Below are the code and all the weights of a small trained network. Each question names an input and a target symbol and asks about switching units off, where a switched-off unit gives its printed mean instead of its output.

import numpy as np


def w(rows, s, z=0):
    codes = np.array(rows[::2]) - 128.0
    scale = np.full(codes.shape[1], s)
    scale[-1] = z or s
    return codes * scale


def f(y):
    return np.maximum(y, 0)


def softmax(a):
    e = np.exp(a - a.max(-1, keepdims=True))
    return e / e.sum(-1, keepdims=True)


def log_softmax(a):
    a = a - a.max(-1, keepdims=True)
    return a - np.log(np.exp(a).sum(-1, keepdims=True))


def net(x, mask):
    ids = ['ΘΞβγδεζηλτω'.index(c) for c in x.split()]
    T = len(ids)
    res = E[ids] + P[:T]
    u = 0
    for l in range(3):
        q, k, v = (res @ M[l].T for M in (Q, K, V))
        z = softmax(np.where(np.tri(T) > 0, q @ k.T / 3**0.5, -1e9)) @ v
        res = res + np.where(mask[u], z, O[l][:, -1]) @ O[l][:, :-1]
        u += 1
        y = f(res @ A[l][:, :-1].T + A[l][:, -1])
        res = res + np.where(mask[u : u + 8], y, B[l][:, -1]) @ B[l][:, :-1]
        u += 8
    return log_softmax(res[-1] @ U[:, :-1].T + U[:, -1])


Q, K, V, O, A, B = {}, {}, {}, {}, {}, {}
E = w([
[154,144,110],'Θ',
[146,130,160],'Ξ',
[80,100,102],'β',
[117,77,167],'γ',
[119,98,135],'δ',
[157,137,53],'ε',
[101,58,196],'ζ',
[114,95,34],'η',
[253,188,32],'λ',
[230,113,117],'τ',
[151,133,180],'ω',
],0.017)
P = w([
[1,234,113],'0',
[155,15,116],'1',
[124,242,198],'2',
[137,196,174],'3',
[162,99,139],'4',
[148,111,115],'5',
[110,147,139],'6',
[99,120,128],'7',
[95,174,156],'8',
[109,111,128],'9',
[103,133,148],'10',
[124,154,137],'11',
[111,124,118],'12',
[98,124,137],'13',
],0.0078)
Q[0] = w([
[30,82,3],'L0H0',
[104,2,96],'L0H0',
[145,54,134],'L0H0',
],0.0086)
K[0] = w([
[129,2,67],'L0H0',
[130,182,142],'L0H0',
[151,78,171],'L0H0',
],0.0063)
V[0] = w([
[151,6,137],'L0H0',
[227,126,219],'L0H0',
[68,118,154],'L0H0',
],0.013)
O[0] = w([
[106,249,185,223],'L0H0',
[138,143,145,28],'L0H0',
[33,115,127,1],'L0H0',
],0.011,0.00055)
A[0] = w([
[92,169,103,139],'L0N0',
[173,106,139,194],'L0N1',
[67,156,134,72],'L0N2',
[66,134,158,91],'L0N3',
[135,119,166,254],'L0N4',
[138,88,113,229],'L0N5',
[180,160,9,107],'L0N6',
[195,163,101,212],'L0N7',
],0.012,0.0052)
B[0] = w([
[119,194,211,164],'L0N0',
[94,147,183,210],'L0N1',
[218,75,170,153],'L0N2',
[146,142,147,166],'L0N3',
[61,166,151,224],'L0N4',
[59,255,201,216],'L0N5',
[74,120,35,246],'L0N6',
[56,116,204,254],'L0N7',
],0.0071,0.0067)
Q[1] = w([
[181,159,209],'L1H0',
[7,3,32],'L1H0',
[203,190,22],'L1H0',
],0.0076)
K[1] = w([
[161,106,254],'L1H0',
[138,130,175],'L1H0',
[207,133,246],'L1H0',
],0.008)
V[1] = w([
[118,253,33],'L1H0',
[255,129,68],'L1H0',
[10,145,142],'L1H0',
],0.006)
O[1] = w([
[234,33,141,185],'L1H0',
[167,200,252,1],'L1H0',
[54,44,253,255],'L1H0',
],0.0048,0.0088)
A[1] = w([
[157,100,199,166],'L1N0',
[63,54,197,254],'L1N1',
[122,146,70,130],'L1N2',
[182,169,159,206],'L1N3',
[192,165,118,113],'L1N4',
[173,119,104,142],'L1N5',
[159,254,126,79],'L1N6',
[106,235,51,189],'L1N7',
],0.0093,0.008)
B[1] = w([
[197,140,61,161],'L1N0',
[71,204,81,253],'L1N1',
[205,99,159,136],'L1N2',
[71,108,2,136],'L1N3',
[108,119,93,128],'L1N4',
[121,163,191,128],'L1N5',
[76,142,106,128],'L1N6',
[149,167,193,149],'L1N7',
],0.0081,0.021)
Q[2] = w([
[161,41,116],'L2H0',
[2,125,68],'L2H0',
[161,60,220],'L2H0',
],0.0088)
K[2] = w([
[230,162,89],'L2H0',
[77,63,61],'L2H0',
[137,144,249],'L2H0',
],0.012)
V[2] = w([
[233,84,213],'L2H0',
[152,219,121],'L2H0',
[136,40,2],'L2H0',
],0.009)
O[2] = w([
[128,174,117,3],'L2H0',
[91,103,112,127],'L2H0',
[189,203,246,143],'L2H0',
],0.011,0.041)
A[2] = w([
[165,120,108,150],'L2N0',
[110,121,5,57],'L2N1',
[119,38,184,111],'L2N2',
[68,114,101,214],'L2N3',
[123,141,64,254],'L2N4',
[202,88,171,111],'L2N5',
[169,158,163,167],'L2N6',
[84,147,201,87],'L2N7',
],0.013,0.0075)
B[2] = w([
[85,136,137,128],'L2N0',
[146,254,156,200],'L2N1',
[107,171,4,213],'L2N2',
[210,101,173,253],'L2N3',
[186,49,175,179],'L2N4',
[141,139,57,154],'L2N5',
[91,110,119,183],'L2N6',
[155,139,74,218],'L2N7',
],0.0084,0.018)
U = w([
[17,155,203,253],'Θ',
[92,109,173,99],'Ξ',
[37,157,78,66],'β',
[172,112,161,245],'γ',
[64,105,161,128],'δ',
[191,146,156,138],'ε',
[230,118,111,81],'ζ',
[168,179,93,45],'η',
[158,152,144,115],'λ',
[198,60,254,77],'τ',
[102,86,188,100],'ω',
],0.0096,0.005)

Each question gives the input, a string of symbols that net reads in full, and the target symbol t.
The units are the heads (3 rows each of Q, K, V and O) and the neurons (one row each of A and B). Each row of codes is followed by its name. A weight is (code - 128) times the scale printed after its matrix; where a second scale follows, it is the last column's (O, A, B and U).
mask holds one flag per unit, layer by layer, with each layer's heads first. A switched-off unit (its flag False) gives its mean, the last column of its rows in O or B, instead of its output. The means were averaged over made-up inputs and are rounded, as every weight is.
A unit's drop is (log p(t) with every unit on - log p(t) with that unit switched off) / (log p(t) with every unit on - log p(t) with every unit switched off).
The circuit of an input: a set's keep is (log p(t) with only the set's units on - log p(t) with every unit switched off) / (log p(t) with every unit on - log p(t) with every unit switched off). Starting from the 12 units with the biggest drops (on a tie, the unit counted first), units are removed one at a time, each time the one whose removal leaves the highest keep (on an exact tie, the one counted first), for as long as the keep stays at least 0.8.
units of the circuit, in order: the units of the circuit, biggest drop first
most important unit: the unit with the biggest drop
k most important neurons: the k neurons with the biggest drops, biggest first
top k neurons in layer l: the k neurons of layer l with the biggest drops, biggest first
input β ω Θ Θ β ε τ ω Θ Θ ε ε, target β: 4 most important neurons => [L1N1 L2N2 L2N3 L2N4]
input Θ η Θ τ ζ, target Θ: units of the circuit, in order => [L2N3 L2H0]
input τ β ω ε Θ γ β Θ δ, target τ: most important unit => L2H0
input ζ γ λ Ξ, target ζ: units of the circuit, in order => [L2H0 L2N3 L0H0]
input Θ Θ Θ β ζ Ξ, target Θ: units of the circuit, in order => [L0H0 L2N3 L2H0 L2N4]
input Θ ω τ β η, target Θ: units of the circuit, in order => [L2N3 L0H0 L2H0]
input Θ ζ ζ Ξ ε δ, target Θ: units of the circuit, in order => [L0H0 L2N3 L2H0]
input τ Θ δ, target τ: 4 most important neurons => [L2N2 L2N4 L2N3 L2N7]
input Θ ζ Θ γ β η Θ Θ Θ Θ ε ζ Θ Θ, target Θ: units of the circuit, in order => [L2N3 L0H0 L2H0]
input Θ ζ ε β γ τ Θ Θ, target Θ: units of the circuit, in order => [L0H0 L2N3 L2H0]
input Θ δ Θ β ω, target Θ: units of the circuit, in order => [L2N3 L0H0 L2H0 L2N4]
input Θ γ γ β β ζ Θ ε Ξ γ, target Θ: units of the circuit, in order => [L0H0 L2N3 L2H0]
input β δ η Ξ ζ ζ β η β τ λ δ γ, target β: units of the circuit, in order => [L2N2 L1H0]
input β Ξ Ξ, target β: 4 most important neurons => [L2N2 L2N4 L1N1 L0N5]
input β δ ε τ γ, target β: units of the circuit, in order => [L2N2 L2H0]
input τ η γ β τ δ β, target τ: 4 most important neurons => [L2N2 L2N4 L2N3 L2N7]
input ζ τ Ξ γ β Θ δ ε η Θ ζ β ζ Ξ, target ζ: 2 most important neurons => [L2N3 L1N1]
input β Θ β, target β: units of the circuit, in order => [L2H0]
input β ζ γ ζ τ λ Θ ω λ Θ Θ Θ Θ, target β: top 2 neurons in layer 2 => [L2N2 L2N3]
input Θ δ β β τ Θ ω Θ τ ζ β ε, target Θ: top 2 neurons in layer 0 => [L0N7 L0N6]
input τ η ζ β Θ γ ω ω γ, target τ: most important neuron => [L2N2]
input β β η τ Θ Θ λ, target β: 4 most important neurons => [L1N1 L2N3 L2N2 L0N7]
input ζ Θ Θ ε β Θ β λ Θ, target ζ: top 2 neurons in layer 1 => [L1N1 L1N7]
input β ω τ β β β β δ, target β: 3 most important neurons => [L2N2 L1N1 L2N4]
input Θ Θ Θ Θ δ β γ Θ β τ, target Θ: 3 most important neurons => [L2N3 L0N7 L0N5]
input Θ τ Θ δ ζ, target Θ: 2 most important neurons => [L1N1 L2N3]
input τ Θ Θ Θ Θ τ τ λ Θ β Ξ, target τ: most important unit => L2N2
